Below are the code and all the weights of a small trained network. Each question names an input and a target symbol and asks about switching units off, where a switched-off unit gives its printed mean instead of its output.

import numpy as np


def w(rows, s, z=0):
    codes = np.array(rows[::2]) - 128.0
    scale = np.full(codes.shape[1], s)
    scale[-1] = z or s
    return codes * scale


def norm(h):
    return h / np.sqrt((h * h).mean(-1, keepdims=True) + 1e-5)


def f(y):
    return y / 2 * (1 + np.tanh(0.7978845608 * (y + 0.044715 * y**3)))


def softmax(a):
    e = np.exp(a - a.max(-1, keepdims=True))
    return e / e.sum(-1, keepdims=True)


def log_softmax(a):
    a = a - a.max(-1, keepdims=True)
    return a - np.log(np.exp(a).sum(-1, keepdims=True))


def net(x, mask):
    ids = ['βζθστφ'.index(c) for c in x.split()]
    T = len(ids)
    res = E[ids] + P[:T]
    u = 0
    for l in range(2):
        q, k, v = (norm(res) @ M[l].T for M in (Q, K, V))
        z = softmax(np.where(np.tri(T) > 0, q @ k.T / 4**0.5, -1e9)) @ v
        res = res + np.where(mask[u], z, O[l][:, -1]) @ O[l][:, :-1]
        u += 1
        y = f(norm(res) @ A[l][:, :-1].T + A[l][:, -1])
        res = res + np.where(mask[u : u + 12], y, B[l][:, -1]) @ B[l][:, :-1]
        u += 12
    return log_softmax(norm(res)[-1] @ U[:, :-1].T + U[:, -1])


Q, K, V, O, A, B = {}, {}, {}, {}, {}, {}
E = w([
[58,144,95,160,119],'β',
[1,139,85,95,186],'ζ',
[57,94,126,134,133],'θ',
[58,115,8,108,120],'σ',
[85,102,155,90,50],'τ',
[84,195,147,129,219],'φ',
],0.0076)
P = w([
[79,96,211,120,151],'0',
[106,174,96,23,73],'1',
[124,180,128,200,60],'2',
[26,118,56,176,152],'3',
[164,184,79,9,125],'4',
[182,168,116,190,97],'5',
[101,113,49,170,182],'6',
[148,171,83,2,121],'7',
],0.0086)
Q[0] = w([
[186,79,72,94,165],'0.h1',
[151,175,94,183,205],'0.h1',
[121,102,41,204,125],'0.h1',
[35,87,91,137,248],'0.h1',
],0.017)
K[0] = w([
[157,57,128,95,156],'0.h1',
[164,95,88,170,185],'0.h1',
[254,124,127,140,124],'0.h1',
[159,196,40,117,216],'0.h1',
],0.019)
V[0] = w([
[126,73,123,115,81],'0.h1',
[144,130,154,98,101],'0.h1',
[133,156,156,96,122],'0.h1',
[110,1,86,133,44],'0.h1',
],0.0065)
O[0] = w([
[181,74,119,101,171,45],'0.h1',
[144,131,106,124,164,57],'0.h1',
[129,153,125,129,146,132],'0.h1',
[221,3,107,109,163,5],'0.h1',
],0.0053,0.0023)
A[0] = w([
[82,85,106,208,76,79],'0.n1',
[175,118,223,121,126,3],'0.n2',
[142,73,71,162,228,29],'0.n3',
[154,84,60,133,129,131],'0.n4',
[218,208,165,154,50,82],'0.n5',
[182,158,64,162,109,54],'0.n6',
[118,154,115,77,106,105],'0.n7',
[153,107,103,251,62,13],'0.n8',
[126,150,194,107,141,114],'0.n9',
[111,152,81,238,153,90],'0.n10',
[147,131,226,242,89,170],'0.n11',
[200,100,147,124,55,51],'0.n12',
],0.014,0.0028)
B[0] = w([
[172,135,138,149,194,235],'0.n1',
[190,57,107,54,66,122],'0.n2',
[74,81,48,238,155,144],'0.n3',
[82,152,135,118,154,159],'0.n4',
[254,91,190,129,167,157],'0.n5',
[116,171,151,96,71,140],'0.n6',
[91,164,89,113,196,219],'0.n7',
[98,33,57,122,77,194],'0.n8',
[110,112,86,57,120,142],'0.n9',
[133,192,101,189,80,255],'0.n10',
[73,226,164,221,220,195],'0.n11',
[120,187,57,139,193,147],'0.n12',
],0.018,0.0061)
Q[1] = w([
[106,185,157,95,88],'1.h1',
[169,102,107,231,144],'1.h1',
[123,103,59,54,204],'1.h1',
[191,25,144,248,137],'1.h1',
],0.014)
K[1] = w([
[126,148,169,140,88],'1.h1',
[137,191,74,95,167],'1.h1',
[85,48,175,113,150],'1.h1',
[204,141,4,129,169],'1.h1',
],0.015)
V[1] = w([
[99,95,235,95,168],'1.h1',
[198,194,131,77,100],'1.h1',
[2,153,155,153,11],'1.h1',
[118,210,93,111,218],'1.h1',
],0.013)
O[1] = w([
[207,173,103,220,92,134],'1.h1',
[124,105,28,142,208,83],'1.h1',
[13,96,104,193,2,147],'1.h1',
[207,127,62,12,66,246],'1.h1',
],0.0099,0.014)
A[1] = w([
[132,164,158,157,194,104],'1.n1',
[181,188,203,183,138,4],'1.n2',
[31,92,143,192,190,101],'1.n3',
[65,159,142,104,139,117],'1.n4',
[124,136,138,174,120,79],'1.n5',
[137,128,89,137,137,118],'1.n6',
[151,32,114,68,52,90],'1.n7',
[203,91,173,192,111,22],'1.n8',
[206,94,167,192,97,2],'1.n9',
[90,113,145,25,161,153],'1.n10',
[212,3,89,42,190,142],'1.n11',
[173,77,68,160,126,139],'1.n12',
],0.019,0.0048)
B[1] = w([
[86,54,123,113,105,204],'1.n1',
[61,187,197,56,184,219],'1.n2',
[115,110,63,180,221,173],'1.n3',
[167,157,116,174,102,253],'1.n4',
[133,116,140,95,143,142],'1.n5',
[117,120,143,152,94,203],'1.n6',
[97,16,100,54,95,181],'1.n7',
[196,92,137,197,64,143],'1.n8',
[192,87,162,193,78,141],'1.n9',
[145,70,190,150,146,243],'1.n10',
[254,195,59,53,197,243],'1.n11',
[140,87,212,98,123,210],'1.n12',
],0.03,0.0051)
U = w([
[253,143,99,72,185,119],'β',
[134,223,74,191,53,150],'ζ',
[53,188,207,84,183,153],'θ',
[197,98,246,208,95,15],'σ',
[99,77,94,235,217,252],'τ',
[104,37,105,71,51,40],'φ',
],0.0068,0.00036)

Each question gives the input, a string of symbols that net reads in full, and the target symbol t.
The units are the heads (4 rows each of Q, K, V and O) and the neurons (one row each of A and B). Each row of codes is followed by its name. A weight is (code - 128) times the scale printed after its matrix; where a second scale follows, it is the last column's (O, A, B and U).
mask holds one flag per unit, layer by layer, with each layer's heads first. A switched-off unit (its flag False) gives its mean, the last column of its rows in O or B, instead of its output. The means were averaged over made-up inputs and are rounded, as every weight is.
A unit's drop is (log p(t) with every unit on - log p(t) with that unit switched off) / (log p(t) with every unit on - log p(t) with every unit switched off).
The circuit of an input: a set's keep is (log p(t) with only the set's units on - log p(t) with every unit switched off) / (log p(t) with every unit on - log p(t) with every unit switched off). Starting from the 12 units with the biggest drops (on a tie, the unit counted first), units are removed one at a time, each time the one whose removal leaves the highest keep (on an exact tie, the one counted first), for as long as the keep stays at least 0.8.
units of the circuit, in order: the units of the circuit, biggest drop first
most important unit: the unit with the biggest drop
k most important neurons: the k neurons with the biggest drops, biggest first
k most important neurons of layer l: the k neurons of layer l with the biggest drops, biggest first
input ζ ζ φ σ β, target ζ: 3 most important neurons	[0.n7; 0.n1; 0.n5]
input ζ σ ζ β φ, target ζ: most important neuron	[0.n7]
input τ τ τ θ ζ θ θ, target σ: units of the circuit, in order	[0.n10; 1.n12; 0.n11; 1.n11]
input φ τ φ ζ τ θ, target τ: units of the circuit, in order	[0.n11; 0.n8]
input τ φ φ τ σ β, target σ: 2 most important neurons of layer 0	[0.n5; 0.n8]
input β τ ζ β θ β σ, target τ: 4 most important neurons	[0.n3; 0.n1; 0.n4; 0.n5]
input θ θ θ σ σ ζ φ β, target θ: units of the circuit, in order	[1.h1; 0.n10; 0.n7; 1.n2]
input φ φ σ σ β β θ φ, target φ: 3 most important neurons	[0.n1; 0.n5; 0.n11]
input φ τ ζ β τ φ ζ φ, target φ: 2 most important neurons	[0.n1; 0.n11]
input σ φ θ β σ, target σ: 2 most important neurons of layer 0	[0.n3; 0.n7]
input β θ θ σ σ φ, target θ: 2 most important neurons	[0.n5; 1.n2]
input τ φ θ τ ζ ζ ζ τ, target τ: 4 most important neurons	[0.n2; 0.n7; 0.n1; 0.n5]
input τ ζ ζ φ ζ, target τ: 4 most important neurons of layer 0	[0.n2; 0.n7; 0.n1; 0.n5]
input θ σ β ζ β θ σ, target τ: most important unit	0.n3
input φ σ ζ τ ζ ζ σ β, target φ: 3 most important neurons of layer 0	[0.n1; 0.n11; 0.n10]
input τ σ τ β σ φ θ β, target τ: 4 most important neurons	[0.n2; 0.n7; 0.n1; 0.n10]
input θ θ φ σ φ σ β σ, target θ: 3 most important neurons	[0.n10; 0.n7; 0.n8]
input ζ τ θ φ φ τ ζ τ, target ζ: 2 most important neurons	[0.n7; 0.n1]
input σ β σ φ β σ φ τ, target σ: 2 most important neurons of layer 0	[0.n3; 0.n7]
input σ σ φ φ, target ζ: most important unit	1.h1
input τ β φ β φ, target τ: 2 most important neurons	[0.n2; 0.n7]
input ζ τ φ τ θ θ θ β, target ζ: 3 most important neurons of layer 0	[0.n7; 0.n1; 0.n8]
input τ β φ θ σ ζ σ ζ, target τ: 4 most important neurons	[0.n2; 0.n7; 0.n1; 0.n10]
input ζ θ β ζ, target σ: 4 most important neurons of layer 0	[0.n7; 0.n3; 0.n1; 0.n10]
input φ θ ζ ζ θ θ τ ζ, target φ: 3 most important neurons	[0.n1; 0.n11; 0.n5]
input ζ θ ζ ζ, target σ: 2 most important neurons	[0.n7; 0.n3]
input θ τ ζ, target ζ: most important unit	0.n10
input θ β θ σ φ θ ζ σ, target θ: 2 most important neurons of layer 1	[1.n2; 1.n11]
